Below is a small trained network, with its code and all its weights. Each question gives an input and a class and asks what happens when units are switched off, that is, made to give their printed mean instead of their output.

import numpy as np


def w(rows, s, z=0):
    codes = np.array(rows[::2]) - 128.0
    scale = np.full(codes.shape[1], s)
    scale[-1] = z or s
    return codes * scale


def f(y):
    return np.maximum(y, 0)


def log_softmax(a):
    a = a - a.max(-1, keepdims=True)
    return a - np.log(np.exp(a).sum(-1, keepdims=True))


def net(x, mask):
    res = np.array(x, float).reshape(1, 4) / 4 @ E
    y = f(res @ A[0][:, :-1].T + A[0][:, -1])
    res = res + np.where(mask, y, B[0][:, -1]) @ B[0][:, :-1]
    return log_softmax(res[-1] @ U[:, :-1].T + U[:, -1])


A, B = {}, {}
E = w([
[88,156,208,236,217,180,144],'x0',
[153,66,65,233,68,156,218],'x1',
[75,206,109,233,55,84,85],'x2',
[45,51,253,136,96,97,140],'x3',
],0.011)
A[0] = w([
[148,67,113,206,135,181,171,150],'neuron 0',
[147,112,116,57,77,58,100,105],'neuron 1',
[129,126,130,91,46,119,140,222],'neuron 2',
[120,97,153,81,127,176,157,98],'neuron 3',
[117,129,176,105,145,72,89,180],'neuron 4',
[54,141,124,163,89,81,83,136],'neuron 5',
[136,65,96,188,70,144,254,84],'neuron 6',
[140,121,107,94,93,71,153,85],'neuron 7',
[70,138,102,172,79,78,123,127],'neuron 8',
[154,42,126,88,178,185,129,75],'neuron 9',
[165,53,136,112,158,155,173,107],'neuron 10',
[87,89,185,120,89,103,139,75],'neuron 11',
[131,114,101,76,83,77,128,119],'neuron 12',
[163,172,84,123,150,157,124,92],'neuron 13',
[135,205,122,172,70,101,78,93],'neuron 14',
[72,148,161,64,163,95,91,94],'neuron 15',
[163,79,93,77,70,56,91,81],'neuron 16',
[170,166,70,131,170,139,127,87],'neuron 17',
[97,167,173,161,170,184,184,110],'neuron 18',
[138,162,163,168,191,146,146,142],'neuron 19',
[102,72,167,114,119,125,122,96],'neuron 20',
[106,70,180,129,112,97,152,126],'neuron 21',
[172,169,72,139,152,175,101,119],'neuron 22',
[139,194,154,69,156,98,68,111],'neuron 23',
[163,90,130,80,168,163,166,102],'neuron 24',
[131,85,94,129,62,123,201,123],'neuron 25',
[135,109,85,91,118,96,111,99],'neuron 26',
[172,178,107,125,114,172,131,245],'neuron 27',
[48,91,146,110,102,69,177,150],'neuron 28',
[101,90,159,129,112,132,121,149],'neuron 29',
[154,75,142,70,149,167,133,137],'neuron 30',
[150,191,90,120,184,122,121,97],'neuron 31',
[144,105,115,132,79,123,154,114],'neuron 32',
[119,180,171,142,195,174,145,74],'neuron 33',
[109,96,145,136,137,80,140,227],'neuron 34',
[83,103,167,116,94,121,127,86],'neuron 35',
[74,88,175,106,109,81,127,71],'neuron 36',
[82,160,110,135,75,105,127,78],'neuron 37',
],0.013,0.012)
B[0] = w([
[81,139,54,46,133,44,96,224],'neuron 0',
[55,97,118,209,187,128,141,218],'neuron 1',
[137,84,83,152,231,185,102,233],'neuron 2',
[165,205,189,138,138,150,130,172],'neuron 3',
[120,113,71,12,121,91,111,216],'neuron 4',
[178,194,171,126,191,189,99,209],'neuron 5',
[76,185,109,35,87,23,153,243],'neuron 6',
[110,119,140,198,185,102,166,173],'neuron 7',
[171,217,160,111,198,173,117,206],'neuron 8',
[147,211,169,193,150,147,135,194],'neuron 9',
[152,220,163,128,158,154,81,192],'neuron 10',
[168,96,158,155,53,100,255,184],'neuron 11',
[86,91,118,199,183,144,151,203],'neuron 12',
[197,85,192,123,36,66,223,188],'neuron 13',
[188,215,199,151,175,160,81,209],'neuron 14',
[69,176,96,43,79,45,167,206],'neuron 15',
[77,96,166,236,200,88,148,217],'neuron 16',
[183,75,175,143,40,77,202,197],'neuron 17',
[93,75,102,196,219,106,139,204],'neuron 18',
[48,45,91,196,254,109,98,205],'neuron 19',
[174,108,141,139,102,80,145,175],'neuron 20',
[181,97,139,120,94,132,169,198],'neuron 21',
[182,60,190,97,94,120,226,214],'neuron 22',
[48,182,49,9,79,43,144,223],'neuron 23',
[166,226,188,174,148,163,89,194],'neuron 24',
[59,148,70,46,98,55,90,210],'neuron 25',
[112,106,144,162,179,78,132,180],'neuron 26',
[182,62,107,56,147,211,137,248],'neuron 27',
[177,80,175,108,111,141,157,209],'neuron 28',
[186,66,131,104,77,163,176,182],'neuron 29',
[148,216,147,148,175,207,69,208],'neuron 30',
[169,69,156,112,41,99,216,192],'neuron 31',
[91,122,93,125,128,90,142,172],'neuron 32',
[84,116,121,190,205,70,150,190],'neuron 33',
[213,72,84,73,131,211,99,212],'neuron 34',
[162,110,201,125,66,102,208,170],'neuron 35',
[152,98,172,137,92,95,190,184],'neuron 36',
[155,198,148,197,162,112,113,167],'neuron 37',
],0.0073,0.015)
U = w([
[220,55,146,130,72,124,188,106],'0',
[47,178,81,60,99,85,138,112],'1',
[195,247,152,172,144,166,110,109],'2',
[46,53,110,224,169,121,142,110],'3',
[182,41,63,66,137,212,83,253],'4',
[93,94,119,146,71,156,84,119],'5',
[83,125,102,137,66,157,95,112],'6',
],0.014,0.019)

Each question gives the input, the list of numbers given to net, and the class t.
The units are the neurons (one row each of A and B). Each row of codes is followed by its name. A weight is (code - 128) times the scale printed after its matrix; where a second scale follows, it is the last column's (A, B and U).
mask holds one flag per neuron, in row order. A switched-off neuron (its flag False) gives its mean, the last column of its row in B, instead of its output. The means were averaged over made-up inputs and are rounded, as every weight is.
A unit's drop is (log p(t) with every unit on - log p(t) with that unit switched off) / (log p(t) with every unit on - log p(t) with every unit switched off).
The circuit of an input: a set's keep is (log p(t) with only the set's units on - log p(t) with every unit switched off) / (log p(t) with every unit on - log p(t) with every unit switched off). Starting from the 12 units with the biggest drops (on a tie, the unit counted first), units are removed one at a time, each time the one whose removal leaves the highest keep (on an exact tie, the one counted first), for as long as the keep stays at least 0.8.
circuit, biggest first: the units of the circuit, biggest drop first
top k neurons: the k neurons with the biggest drops, biggest first
drop when u is switched off: that unit's drop, to one decimal
input [5,7,-8,6], class 2: circuit, biggest first	[neuron 10]
input [0,7,-8,6], class 2: circuit, biggest first	[neuron 10; neuron 30]
input [-8,4,-7,-5], class 3: top 2 neurons	[neuron 16; neuron 1]
input [-1,-1,-8,-7], class 2: top 2 neurons	[neuron 24; neuron 30]
input [-6,6,1,2], class 1: top 2 neurons	[neuron 6; neuron 25]
input [-7,-2,3,7], class 0: top 2 neurons	[neuron 28; neuron 11]
input [-8,-8,-4,-7], class 1: top 2 neurons	[neuron 23; neuron 15]
input [-3,8,0,-7], class 1: top 3 neurons	[neuron 6; neuron 25; neuron 0]
input [3,1,-7,-7], class 0: top 4 neurons	[neuron 22; neuron 17; neuron 13; neuron 31]
input [7,8,-8,-5], class 1: top 2 neurons	[neuron 0; neuron 6]
input [4,3,-3,0], class 3: top 2 neurons	[neuron 23; neuron 18]
input [-7,-6,-5,-7], class 0: top 4 neurons	[neuron 13; neuron 31; neuron 17; neuron 22]
input [-8,4,-4,7], class 3: top 2 neurons	[neuron 16; neuron 1]
input [5,6,3,4], class 1: circuit, biggest first	[neuron 6]
input [4,-8,-8,-5], class 1: top 2 neurons	[neuron 23; neuron 15]
input [-3,-5,7,-6], class 2: top 3 neurons	[neuron 14; neuron 5; neuron 37]
input [-6,-1,7,5], class 2: top 3 neurons	[neuron 5; neuron 8; neuron 14]
input [7,-2,-4,8], class 0: drop when neuron 17 is switched off	0.0
input [-4,5,-8,-6], class 2: drop when neuron 10 is switched off	0.1
input [6,-7,5,-5], class 1: circuit, biggest first	[neuron 23]
input [0,3,2,2], class 4: drop when neuron 23 is switched off	0.3
input [7,-6,6,-3], class 3: drop when neuron 25 is switched off	0.2
